(in the rows, 128 means zero)
Each row of numbers stands for one node and depends on some of the facts below. Use the named rows to name the rest.

How the nodes are related:
J_683 ω J_932; J_970 ω J_797; J_970 ω J_197; J_970 ω J_496; J_970 ω J_990; J_970 ω J_571
J_315 ω J_518; J_315 ω J_488; J_315 ω J_886; J_801 ω J_518; J_801 ω J_640; J_931 ω J_781
J_931 ω J_817; J_931 ω J_561; J_931 ω J_990; J_931 ω J_932; J_386 ω J_432; J_386 ω J_886
J_386 ω J_507; J_386 ω J_379; J_662 ω J_449; J_662 ω J_180; J_662 ω J_702; J_662 ω J_293
J_662 ω J_709; J_662 ω J_142; J_267 ω J_644; J_267 ω J_449; J_267 ω J_795; J_866 ω J_936
J_866 ω J_560; J_866 ω J_496; J_638 ω J_560; J_638 ω J_172; J_828 ω J_725; J_828 ω J_930
J_828 ω J_131; J_588 ω J_432; J_588 ω J_406; J_588 ω J_182; J_588 ω J_907; J_588 ω J_52
J_324 ω J_781; J_324 ω J_499; J_324 ω J_173; J_365 ω J_616; J_365 ω J_293; J_365 ω J_932
J_365 ω J_571; J_365 ω J_848; J_485 ω J_303; J_485 ω J_608; J_493 ω J_525; J_493 ω J_616
J_493 ω J_172; J_493 ω J_932; J_79 ω J_63; J_79 ω J_799; J_238 ω J_886; J_238 ω J_943
J_238 ω J_142; J_367 ω J_15; J_367 ω J_665; J_367 ω J_424; J_367 ω J_52; J_367 ω J_663
J_701 ω J_197; J_701 ω J_460; J_701 ω J_228; J_701 ω J_893; J_964 ω J_857; J_964 ω J_561
J_336 ω J_525; J_336 ω J_660; J_336 ω J_616; J_336 ω J_216; J_336 ω J_966; J_531 ω J_506
J_531 ω J_909; J_531 ω J_173; J_651 ω J_893; J_651 ω J_795; J_311 ω J_65; J_311 ω J_252
J_411 ω J_143; J_411 ω J_725; J_668 ω J_143; J_668 ω J_671; J_668 ω J_932; J_205 ω J_518
J_205 ω J_408; J_205 ω J_814; J_205 ω J_99; J_719 ω J_943; J_719 ω J_460; J_719 ω J_799
J_719 ω J_99; J_24 ω J_46; J_24 ω J_216; J_280 ω J_65; J_137 ω J_172; J_137 ω J_398
J_137 ω J_966; J_337 ω J_501; J_108 ω J_400; J_108 ω J_927; J_366 π J_324; J_366 π J_15
J_366 π J_460; J_366 π J_216; J_366 π J_119; J_824 π J_180; J_824 π J_52; J_824 π J_561
J_624 π J_10; J_538 π J_15; J_538 π J_987; J_538 π J_886; J_538 π J_891; J_815 π J_719
J_815 π J_299; J_581 π J_797; J_581 π J_918; J_581 π J_299; J_293 π J_365; J_293 π J_473
J_293 π J_932; J_304 π J_668; J_131 π J_990; J_843 π J_930; J_99 π J_907; J_99 π J_172
J_99 π J_857; J_213 π J_507; J_213 π J_460; J_213 π J_762; J_96 π J_593; J_142 π J_588
J_640 π J_324; J_640 π J_174; J_640 π J_32; J_300 π J_786; J_300 π J_907; J_300 π J_569
J_65 π J_886; J_65 π J_311; J_143 π J_432; J_143 π J_970; J_143 π J_588; J_485 π J_663
J_665 π J_663; J_493 π J_701; J_238 π J_182; J_238 π J_558; J_413 π J_630; J_702 π J_324
J_702 π J_15; J_702 π J_399; J_702 π J_311; J_499 π J_180; J_555 π J_521; J_555 π J_801
J_398 π J_918; J_398 π J_762; J_518 π J_168; J_205 π J_365; J_205 π J_848; J_560 π J_671
J_560 π J_182; J_137 π J_932; J_51 π J_931; J_511 π J_660; J_511 π J_531; J_501 π J_406
J_501 π J_943; J_501 π J_252; J_683 λ 234; J_970 λ 304; J_473 λ 234; J_400 λ 304
J_366 λ 234; J_315 λ 234; J_801 λ 304; J_931 λ 234; J_32 λ 234; J_180 λ 304
J_488 λ 234; J_987 λ 234; J_52 λ 304; J_824 λ 234; J_438 λ 304; J_593 λ 304
J_909 λ 304; J_216 λ 304; J_386 λ 234; J_662 λ 304; J_624 λ 304; J_644 λ 304
J_506 λ 304; J_521 λ 234; J_891 λ 304; J_608 λ 304; J_538 λ 304; J_815 λ 304
J_267 λ 304; J_15 λ 234; J_857 λ 234; J_932 λ 304; J_581 λ 304; J_866 λ 304
J_293 λ 304; J_304 λ 234; J_569 λ 304; J_131 λ 234; J_843 λ 234; J_99 λ 304
J_943 λ 304; J_213 λ 304; J_561 λ 234; J_638 λ 304; J_96 λ 234; J_142 λ 234
J_795 λ 304; J_828 λ 234; J_525 λ 234; J_571 λ 304; J_927 λ 304; J_640 λ 234
J_303 λ 234; J_460 λ 234; J_424 λ 234; J_173 λ 304; J_174 λ 234; J_300 λ 304
J_893 λ 234; J_660 λ 304; J_507 λ 304; J_817 λ 234; J_588 λ 304; J_65 λ 304
J_848 λ 234; J_143 λ 304; J_936 λ 234; J_324 λ 304; J_799 λ 304; J_365 λ 304
J_886 λ 234; J_252 λ 234; J_485 λ 234; J_665 λ 234; J_493 λ 304; J_874 λ 234
J_709 λ 304; J_79 λ 234; J_907 λ 304; J_46 λ 304; J_168 λ 304; J_238 λ 234
J_413 λ 304; J_367 λ 234; J_702 λ 304; J_966 λ 304; J_701 λ 234; J_964 λ 304
J_336 λ 304; J_499 λ 234; J_781 λ 304; J_10 λ 234; J_531 λ 234; J_408 λ 304
J_558 λ 304; J_555 λ 304; J_651 λ 234; J_762 λ 234; J_379 λ 304; J_311 λ 234
J_930 λ 304; J_63 λ 304; J_411 λ 304; J_725 λ 304; J_172 λ 304; J_398 λ 234
J_668 λ 304; J_671 λ 304; J_518 λ 304; J_797 λ 234; J_205 λ 234; J_719 λ 234
J_24 λ 304; J_432 λ 234; J_280 λ 304; J_560 λ 304; J_399 λ 304; J_137 λ 304
J_990 λ 304; J_51 λ 304; J_786 λ 304; J_299 λ 234; J_228 λ 304; J_663 λ 234
J_337 λ 234; J_511 λ 234; J_197 λ 304; J_182 λ 234; J_108 λ 304; J_119 λ 304
J_501 λ 234; J_449 λ 234; J_496 λ 304; J_616 λ 304; J_814 λ 234; J_406 λ 234
J_630 λ 304; J_918 λ 304

Some rows with their names:
[113  97 117 123 147 123 109 131 108 105 158 132 159  93 135 102  76 206
 112 114  98 121 111 136 106 157 141 132 107 125 157 130 144  71] : J_299
[148  75 135 103 120 126  94 149 143 129 165  84 174 119 139  98 113 170
  97  72 117  92  62 107  86 155 163  94 165 149 120 143 127  89] : J_460
[139 113 104 138 118  97 150 119 150 148 135 153 103 158 177 111 151 157
 152 122 120 122 113 139 129 109 148 181 168 141  53 124 158 136] : J_891
[118 128 105 134 122  98 168 116 132 167 157 150 107 160 169 106 125 134
 153  93 123 112 138 147 123 137 135 168 151 110  76 126 152 158] : J_930
[119 132 107 130 120 124 157 108 150 137 151 137 105 160 163 125 124 148
 148 115 117 126 136 134 129 113 128 175 150 126  70 121 155 153] : J_168
[ 93 107 153 182 151 123 106  89 123 129 150 112 187  94 187 110  85 152
 100  79 127  79 101 154  94 165 121 143 176 121 166  78 163 135] : J_499
[111  98 144 145 181 143  97 122 152  88 136 121 182 116 180 137  85 140
 137  99 104  86 111 158 121 146 126 151 140 130 175  89 152 142] : J_824
[134 102 154 105 153 175  87 126 177  36 131 103 170 124 125 161 103 138
 122 155 107 133 128 103 116 106 126 131 162 176 167  93 132  99] : J_238
[103 105  90 139 142 109 152 101 207 207 158 109 131 119 215 166 107 107
 167 175  93  81 134 123 136 115 145 206 167  47  71 129 135 132] : J_52
[135 110  79 109 138 121 145 124 198 169 167 102 110 131 161 136 132 131
 159 167 105 113 120 108 124 122 173 175 148 108  58 160 141 102] : J_507
[125 107 133 133 161 114 111 132 104 116 141 113 157 105 153 106  91 140
 129  97 129  83 110 165 115 159 119 113 118 136 168  96 145 122] : J_131
[104 112 149 166 131 116 114  82  91  64 126 145 170  90 162 107  96 206
  89 131 111 145 124 155  91 127  92 149 157 159 153  63 156 100] : J_531
[129 101 147 120 124 140 109 120 128 125 170  82 181 120 132 113  95 127
 104  86 131  76  92 116  91 148 131  90 182 138 145 110 133 111] : J_893
[121  89 112 135 155  99 106 118 139 135 141  81 171  64 171 136  82 133
 133 186 114  74 112 148 113 138 115 133 121  92 156 105 134  71] : J_424
[121 151 116 138 146 134 156 104 161 132 150 136 104 154 167 123 130 117
 157 121 130 120 146 143 133 126 139 173 146 134  99 113 164 162] : J_555
[119 128 106 132 114 120 159 110 147 135 144 142 112 167 163 119 125 141
 151 119 116 133 138 138 132 117 134 174 153 122  76 119 154 148] : J_630
[132  98 133 112 154 135  97 118 163  48 117 104 180  97 136 167  97 161
 127 200  89 137 127 116 119  93 117 151 136 151 149  82 136  67] : J_386

Rows to name:
No name comes twice in this set of rows, the named rows included.
[117 115  99 132 124  92 163  99 144 162 179  83 123 140 158 148 119 110
 163 226  99  87 134 113 126 128 141 169 141  74  20 107 186  99] -> J_907
[137  98 149 107 145 147 103 118 145  47 127 122 171 128 124 136  98 172
 115 117 104 139 110 125 105 119 118 127 141 176 149  80 140 116] -> J_79
[115 102 127 140 159 120  95  96 142  62 110 119 174  63 155 152  92 175
 136 228  97 135 146 141 128 102 107 170 129 123 155  66 146  57] -> J_367
[129 139 104 148 177 141 142 122 172 135 159 130  94 136 161 103 143 149
 163 127 126 129 125 142 129 140 167 181 125 141  83 132 177 137] -> J_213
[129 124 129 127 124 129  94 156  88 122 133 138 179 122 133  88  76 127
 145  97 141  33 131 148 170 134 134  81 143 110 151 152 127  75] -> J_525
[112 182 126 152 118 172 127 117 126  73 124 206 121 169 153 107 127 145
 167 146 133 123 186 125 190  77 135 174 186 149  86 122 172 124] -> J_493
[142  68 130 136 140  84 101 132  97  67 103 153 148 118 159 115 120 214
 119 124 101 133  90 163 118 108 121 141 121 176 132  85 153  84] -> J_311
[120 163 122 149 109 151 142 117 124  91 128 195 122 168 157 114 127 147
 163 138 127 129 171 129 174  86 136 174 169 146  85 126 162 124] -> J_638
[103 137 159 186 101 146 100  74  76  41 129 161 191  93 149  96  98 212
  85 129 117 135 137 127 114 105  93 136 202 164 152  75 159  84] -> J_931
[136  91 130  87 146 126 109 149 153 110 147  78 166 132 123 138  90 130
 128  88 111  96  92 131  96 140 132 105 136 149 142 112 122 118] -> J_814
[125 181 130 159  66 168 149  86 113  73 142 183 114 149 131 112 142 169
 112 143 146 162 175  93 120  72 100 168 224 160  76  98 152 126] -> J_970
[123 152 122 148  98 154 153 105 152 164 178 115 131 166 151 107 130 112
 127  86 137  97 126 103 109 133 151 142 222 126  67 136 148 159] -> J_197
[108 156 119 170  77 140 152  92 122 176 175 141 131 147 172  91 129 131
 120  93 149  89 139 110 113 135 131 151 227 107  67 137 154 152] -> J_990
[126 121  94 110 133 127 147 124 198 163 163 101 117 142 158 150 125  93
 159 169 111 104 135 115 123 110 148 170 154  99  71 128 138 127] -> J_379

Now the same nodes, written a new way:
Named rows:
[111 117 141 103 116 156 150 130 117 132 105 119 137 118 137 149  98 141
 105 123 157 134 125 107 133 121 137 140 172 124 132 135 138 114  64 118
 137 150 118 150 143] : J_496
[169 136 141  65 114 117 137 115 137 128  92 102  91 114 167 148 138 106
 121 120 143 119 137 104 132 113 120 109 186 121 105 121 133  94 109 128
 129  99 125 125 127] : J_866
[100 110 150  98 115 176 152 119 120 128 133 127 141 119 134 151  99 146
  98 118 141 129 118  85 128 130 122 152 182 123 152 120 138 120  97 127
 132 114 122 141 134] : J_560
[161 119 134  71 144 173 138 126 131 130 107 131 124 125 139 153 141 113
 123 125 143 146 125 132 125 128 123 121 163 153 122 127 159 154 119 116
 120 131 130 132 130] : J_891
[150 134 110 204 115 117 122 139 137 129 129 123 117 141 115  84 125 143
 132 130 103 127 141 155 134 132 135 120  86 129 130 152  99 150 164 146
 111 139 127 113 114] : J_473
[103 132 144 108 122 147 157 136 115 131 103 108 134 121 122 142  99 139
 102 123 167 140 126 107 136 116 143 130 173 126 123 133 134 110  36 108
 147 186 118 146 141] : J_990
[ 83 128 132 224  80 135 134 123 129 126 226 116 153 139  77 115 106 153
  97 124 125 115 145 106 130 140 129 174 132 119 167 132  92 111 175 129
 128 120 110 108 144] : J_525
[ 82 124 100 230 142 116 106 140 124 137 208 152 161 134 101 138 134 143
 155 143 122 127 130 186 115 154 152 141  55 127 163 145 126 170 151 100
 127 173 132 139 139] : J_886
[132 105 126  91 131 132 130 129 116 135 101 141 139 110 153 151  98 143
 121 135 151 133 113 132 120 126 148 134 149 121 124 137 150 143  64 118
 137 145 121 153 135] : J_795
[134 131 141  87 148 152 157 135 116 125  71 130 134 133 111 124 106 141
 106 125 145 151 121 108 139 114 129 120 148 141 122 127 141 127  55 124
 137 175 132 143 132] : J_173
[ 80 136 118 246  86 108 136 141 132 134 163  99 129 135 111 111 104 157
 110 129 130 113 147 136 136 132 139 151 109 107 150 159  92 107 131 125
 126 159 108 122 138] : J_848
[105 121 141 107 112 135 153 125 117 134 118 109 131 112 137 161  93 140
 105 124 159 128 124 100 127 118 137 152 180 114 141 129 137 103  59 110
 143 158 115 151 146] : J_571
[216 116 126  77 141 180 137 124 124 136  95 125 118 120 104 147 140 117
 131 125 129 144 124 118 116 118 118 123 157 134 115 115 149 143 125 157
 134 135 120 130 131] : J_569
[ 74 162 120 222 149 132 123 153 124 119 162 138 134 151  70 116 143 135
 161 122 112 119 124 153 133 135 114 135  55 127 161 121 127 142 169 141
 136 170 139 122 120] : J_424
[159 143 142  65 134 119 145 121 131 123  61 109  98 123 152 140 135 110
 127 121 140 128 134 104 140 104 120  94 179 129  97 120 137  95  88 123
 137 130 132 130 123] : J_964
[166 131 106 166 126  47  93 128 135 126 140 137 129 132 140  94 147 126
 148 143  97 115 145 156 126 133 148 100  98 120 100 137  95 122 166 123
 124  93 132 114 122] : J_79
[ 55 168 120 224 159 143 126 154 129 124 183 133 131 155  56 135 152 116
 164 126 125 130 135 175 133 144 120 130  60 149 173 131 139 151 167 110
 127 188 138 118 131] : J_15

Name these rows:
No name comes twice in this set of rows, the named rows included.
[ 67 148 130 215 126  73 141 142 122 119 158 109 166 146  45  78 120 156
 102 126 136 135 145 135 141 114 138 129 116 123 140 146  83 113 111 101
 150 180 131 133 136] -> J_561
[134 139 102 149 113  10  81 123 137 132 148 123 121 120 172  94 156 106
 161 148 118 108 140 173 123 128 152 101  57 110  87 147  92 121 158 117
 122  88 126 104 123] -> J_719
[117 136 102 173 133  52  83 132 140 130 149 138 120 127 150 112 163 118
 169 142 100  99 136 168 119 135 144 106  79 112 111 134 107 136 185 129
 124  88 136 117 119] -> J_315
[124  95 119  99 142 138 114 124 117 140 119 146 147 102 176 148 116 142
 134 134 161 132 105 150 110 136 156 135 132 119 124 135 161 158  80 119
 137 154 129 161 129] -> J_943
[104 104 137 120 145 124 125 123 124 138 129 114 143 102 124 146 130 132
 110 120 170 128 114 138 110 119 141 131 160 114 136 136 151 139  91 104
 141 148 129 163 128] -> J_180
[212 119 125  53 143 148 142 121 121 133  78 138 128 125 111 147 131 118
 136 125 101 135 123 104 122 123 104 123 153 123 123 103 148 144 120 161
 132  98 123 139 134] -> J_300
[ 84 119 132  91 150 167 124 139 121 136 125 135 123 113 132 170 135 108
 153 123 156 130 102 159 117 131 116 144  90 128 148 121 173 151  98 118
 125 158 126 143 125] -> J_507
[141 101 144  96 116 196 141 113 128 132 137 123 127 118 135 149 116 135
 104 114 144 136 115  95 120 135 113 158 169 138 148 119 149 135 139 139
 123 108 117 132 128] -> J_46
[157 129 148  73  89 149 132 103 148 129 135  93  81 108 169 164 147  94
 106 114 148 109 135  88 124 120 105 132 216 120 121 109 139  79 161 140
 123  63 117 107 124] -> J_336
[111 154 126 194  92  59 128 127 136 121 164  97 117 140 101 113 135 128
 117 129 117 108 156 114 141 122 128 121 138 113 127 136  81  69 154 118
 136 119 120 102 139] -> J_683
[ 86 151 131 194 141  47 140 147 122 116 132 127 168 152  53  74 126 151
 117 127 106 134 143 127 144 115 130 116 101 124 132 143  82 121 120 110
 142 152 141 133 130] -> J_499

Now the same nodes, written a new way:
Named rows:
[147  97 158  89 125 126 115 126 132 134 156 122 167 135 123 119 112  59
 143 112  80 102 174 125 121 128 114 139] : J_702
[105 132 104 121 135 141 127 158 155 131 105 128  97 120 183 105 131 159
 127 158 145 127 136 113 122 141 156 119] : J_96
[107 135 102 123 133 140 130 154 153 134 107 125 102 116 180 108 135 160
 128 156 151 118 132 109 123 140 154 119] : J_304
[143 121 117  93 144 147 120  84 126  87 139 118 139 151  93 135 117 125
 142 113 146 129 119 137 164 140 106 135] : J_815
[151 150 137  78 124  87 118 112 122 127  15 101 165 185  84 172 141 136
 189 128 148 130  77 125 143  58  94 135] : J_137
[103 134 106 136 120 139 130 105 175 159 114 105 165 116 250 141 150 173
 137 152 172 112  99 161 134 109 175 117] : J_311
[149 120 113 128 136 134 132 114 128  81 175 114 102 146 114 171  97 138
 127 124 140 125 119 147 134 128 123 136] : J_927
[149  94 139 113 130 130 121 120 103 141 203 150 124 127  92 149 104  51
  95 111  92 124 187 144 100 133  64 135] : J_943
[152 122 166 132 134  75 140 154 107  90 120 126  80 164  96 151 121 118
 203 126 100 157 129 100 123 138  95 140] : J_616
[138 128 127  96 125 156 111  59 109 154 136 127 185 144 111 154 119  82
  67 116 142 123 153 169 127  72  79 132] : J_801
[ 86 177 101 102 123 164 131 122 107 103  48 121 188  60 159  83 178 139
  86 113 163 103  94 124 117  95 182 114] : J_367
[150 115 159 156 125  96 130 136 114 129 144 136 106 149  67 135 102 117
 147 114  92 150 130 115 136 143 113 138] : J_496
[152 157 131 170 133 150 121 111 127 118 143 104 110 140 112 178 121 116
 138 132 151 119 122 158 130 120 109 134] : J_569
[146 129 122 135 132 135 131  95 123  97 158 119 125 144 110 165 112 135
 112 118 141 128 113 157 134 104 119 134] : J_630
[ 96 145 103 110 129 143 152 163  91  66 143 138 109  41 158  90 166 113
 111 117 131 107 134 114  87 156 170 116] : J_182
[153 156 129 169 133 151 120 108 128 121 141 103 105 137 111 175 125 115
 142 134 150 117 119 159 129 117 112 135] : J_786
[108 129  97 124 137 133 137 162 156 124 137 129  79 110 184 128 130 162
 142 163 147 127 128 121 119 161 163 118] : J_303

Rows to name:
No name comes twice in this set of rows, the named rows included.
[137 139 158 215  96 122 125  49 130 171 143 127 222 130  93 116 125 181
  80  88 119 135  57 169 177  96 188 133] -> J_324
[109 129 132  99 149  99 134 164 150 101  69 124  98 143 188  99 165 135
 223 152 135 142 132  81 142 187 116 122] -> J_398
[129 126 121 111 143 150 152 155  63  17 187 122 143  53  87 122 131 111
 112  56 108 102 122 133  97 126 129 133] -> J_52
[154 114 159 120 130  80 145 127 129  78 139 103 128 148 164 171 137 115
 228 124 123 128 116 128 128 138 109 140] -> J_216
[104 122  91  66 124 146  97 134 150 223  62 136 185 127 130 105 149  99
  84 148 153  97 157 132 119  92 102 115] -> J_205
[102 125 122 124 123 132 108 123 151 211  89 147 154 143 167 109 141 130
  96 151 130 138 163 119 132 107 104 118] -> J_651
[109 129 110 133 136 126 137 175 158 121 119 128  77 119 165 112 128 173
 148 158 137 131 122  99 124 162 167 120] -> J_131
[148 148 146 127 108  81 115  87 107 192  31 120 204 176  45 163 153 139
 152 118 131 145  71 144 143  57  70 133] -> J_365
[152 117 132 151 132 111 138 139 123  90 166 125  91 144  93 150  99 145
 146 125 124 142 106 127 133 138 132 137] -> J_725
[105 152 146 163 119  97 127 150 137 171  40 141 132 135 155  95 158 180
 146 143 119 158 106  94 140 123 142 119] -> J_683
[139 122 128  86 135 148 132 122  83  82 173 127 150  92  82 128 123  59
 103  99 110 102 155 131 100 127 106 134] -> J_379
[142 147 150 172 111 128 119  82 116 149  96 131 175 149  61 120 118 165
  88 104 130 146  79 134 165  88 155 133] -> J_964
[154 130 151 111 139  81 140 150 116  72 113 114  91 164 117 170 125 117
 218 129 120 142 123 110 122 126  91 139] -> J_966
[144 110 132 106 127 145 123 109 148  99 140 100 160 130 137 132 105 116
 131 111 127 102 118 144 142 112 173 138] -> J_538
[148  93 125  78 140 148 120 136 108 118 196 139 111 121  88 134  92  52
  99 115 104 109 186 135 107 138  82 134] -> J_518

